Here is a tiny trained network, its code and every weight. The questions are about switching its units off for an input and a class, where a switched-off unit gives its printed mean instead of its output.

import numpy as np


def w(rows, s, z=0):
    codes = np.array(rows[::2]) - 128.0
    scale = np.full(codes.shape[1], s)
    scale[-1] = z or s
    return codes * scale


def f(y):
    return y / 2 * (1 + np.tanh(0.7978845608 * (y + 0.044715 * y**3)))


def log_softmax(a):
    a = a - a.max(-1, keepdims=True)
    return a - np.log(np.exp(a).sum(-1, keepdims=True))


def net(x, mask):
    res = np.array(x, float).reshape(1, 7) / 4 @ E
    y = f(res @ A[0][:, :-1].T + A[0][:, -1])
    res = res + np.where(mask, y, B[0][:, -1]) @ B[0][:, :-1]
    return log_softmax(res[-1] @ U[:, :-1].T + U[:, -1])


A, B = {}, {}
E = w([
[128,121,131,129,134,126,130,124,130,128,133],'x0',
[126,129,126,138,138,117,127,133,122,129,124],'x1',
[5,135,113,61,172,137,28,46,200,85,16],'x2',
[139,128,142,134,126,129,132,117,121,127,124],'x3',
[179,99,77,58,150,216,156,186,114,250,2],'x4',
[68,108,221,107,212,123,211,172,252,176,154],'x5',
[143,210,67,31,228,60,141,48,77,189,201],'x6',
],0.0047)
A[0] = w([
[76,93,218,114,210,110,222,157,209,190,136,19],'n1',
[206,138,39,153,41,126,59,42,12,80,80,155],'n2',
[36,94,119,80,157,146,25,61,180,105,53,57],'n3',
[241,110,168,181,115,149,207,185,64,146,199,2],'n4',
[115,197,68,56,215,41,163,75,77,195,169,103],'n5',
[174,79,79,65,156,215,156,186,107,254,13,79],'n6',
[121,46,169,217,87,185,100,201,163,70,70,40],'n7',
[182,163,54,145,59,124,54,72,26,74,90,4],'n8',
[235,91,142,176,98,122,185,180,97,166,203,25],'n9',
[90,117,213,108,220,113,225,157,229,181,129,51],'n10',
[45,113,133,94,179,152,41,57,166,84,39,53],'n11',
[175,117,91,73,149,233,142,182,124,233,23,27],'n12',
[126,72,178,191,49,176,127,201,164,60,54,58],'n13',
[84,32,161,212,51,195,115,207,135,94,84,75],'n14',
[32,136,122,77,145,153,60,55,176,94,38,96],'n15',
[141,179,66,64,231,71,155,72,66,190,182,11],'n16',
[57,129,226,120,170,81,219,139,224,132,170,40],'n17',
],0.0042,0.0039)
B[0] = w([
[100,114,59,102,76,217,17,165,114,149,189,179],'n1',
[111,48,112,123,171,189,98,189,160,162,113,252],'n2',
[145,187,82,125,72,88,210,168,70,163,172,195],'n3',
[105,223,52,98,47,71,188,165,72,163,187,165],'n4',
[173,156,203,88,124,170,113,68,190,129,75,212],'n5',
[69,142,169,235,136,49,67,55,102,1,200,239],'n6',
[158,234,176,47,106,149,128,64,173,161,142,178],'n7',
[85,106,89,100,94,228,39,171,146,152,207,158],'n8',
[116,208,57,118,53,79,177,152,95,156,171,162],'n9',
[109,93,81,114,104,210,55,171,123,134,158,200],'n10',
[120,200,54,129,51,77,221,178,80,185,186,190],'n11',
[89,173,148,202,93,76,92,68,94,30,243,193],'n12',
[179,205,175,48,117,160,137,62,152,154,128,188],'n13',
[177,208,176,49,116,149,142,48,181,160,100,201],'n14',
[138,167,83,131,75,66,216,189,75,172,158,212],'n15',
[165,221,200,67,85,181,108,76,169,137,122,167],'n16',
[95,95,63,153,105,194,29,154,99,103,187,180],'n17',
],0.0064,0.0033)
U = w([
[126,125,131,136,142,119,144,129,131,131,118,255],'0',
[125,177,76,122,87,73,209,177,87,179,150,39],'1',
[175,179,183,54,126,168,125,50,170,163,108,37],'2',
[85,134,148,204,133,72,70,70,115,1,174,58],'3',
[107,74,82,106,133,217,51,196,132,172,139,50],'4',
[135,93,133,139,167,105,152,138,127,145,94,220],'5',
[140,97,133,135,153,115,156,137,131,138,89,205],'6',
],0.0099,0.0095)

Each question gives the input, the list of numbers given to net, and the class t.
The units are the neurons (one row each of A and B). Each row of codes is followed by its name. A weight is (code - 128) times the scale printed after its matrix; where a second scale follows, it is the last column's (A, B and U).
mask holds one flag per neuron, in row order. A switched-off neuron (its flag False) gives its mean, the last column of its row in B, instead of its output. The means were averaged over made-up inputs and are rounded, as every weight is.
A unit's drop is (log p(t) with every unit on - log p(t) with that unit switched off) / (log p(t) with every unit on - log p(t) with every unit switched off).
The circuit of an input: a set's keep is (log p(t) with only the set's units on - log p(t) with every unit switched off) / (log p(t) with every unit on - log p(t) with every unit switched off). Starting from the 12 units with the biggest drops (on a tie, the unit counted first), units are removed one at a time, each time the one whose removal leaves the highest keep (on an exact tie, the one counted first), for as long as the keep stays at least 0.8.
units of the circuit, in order: the units of the circuit, biggest drop first
most important unit: the unit with the biggest drop
top k neurons: the k neurons with the biggest drops, biggest first
drop of u: that unit's drop, to one decimal
input [-4,-2,1,-3,-8,7,8], class 2: most important unit : n5
input [0,2,-4,-1,-3,-8,7], class 4: top 2 neurons : [n2, n8]
input [-2,4,0,0,-1,-8,-5], class 4: units of the circuit, in order : [n2, n8]
input [6,-8,-3,1,-1,-7,8], class 2: top 2 neurons : [n16, n5]
input [-6,6,4,-5,-4,-6,-2], class 4: units of the circuit, in order : [n2, n6]
input [6,-4,-7,-5,3,0,-8], class 2: units of the circuit, in order : [n14, n13]
input [1,2,1,-2,-6,-4,7], class 2: units of the circuit, in order : [n5, n16]
input [6,-7,2,-6,1,8,-8], class 2: top 4 neurons : [n14, n7, n13, n2]
input [-6,-8,6,-8,-7,-4,3], class 0: units of the circuit, in order : [n6, n12]
input [8,-1,8,3,-1,-3,-8], class 1: units of the circuit, in order : [n11, n15]
input [4,-1,3,-7,2,8,-2], class 4: units of the circuit, in order : [n1, n10]
input [4,1,1,6,8,2,-2], class 3: units of the circuit, in order : [n6, n12]
input [2,3,1,-3,8,-6,-8], class 2: top 2 neurons : [n14, n13]
input [-2,0,-1,-2,-4,5,6], class 2: top 2 neurons : [n5, n16]
input [-4,4,-7,6,-4,-8,-8], class 2: most important unit : n14
input [1,6,-7,2,3,0,-6], class 1: top 3 neurons : [n4, n9, n5]
input [3,-3,-7,3,7,5,-5], class 1: top 3 neurons : [n4, n9, n5]
input [3,-1,1,0,-1,-7,-6], class 4: top 2 neurons : [n2, n8]
input [5,-2,-8,-5,-7,6,0], class 1: top 3 neurons : [n4, n9, n6]
input [5,3,-8,0,4,3,-4], class 1: top neuron : [n4]
input [-5,-7,8,1,-7,5,3], class 1: drop of n11 : 0.2
input [3,4,3,1,-2,-8,4], class 4: drop of n8 : 0.3
input [-7,-2,2,0,-6,-4,-5], class 6: drop of n6 : 0.3
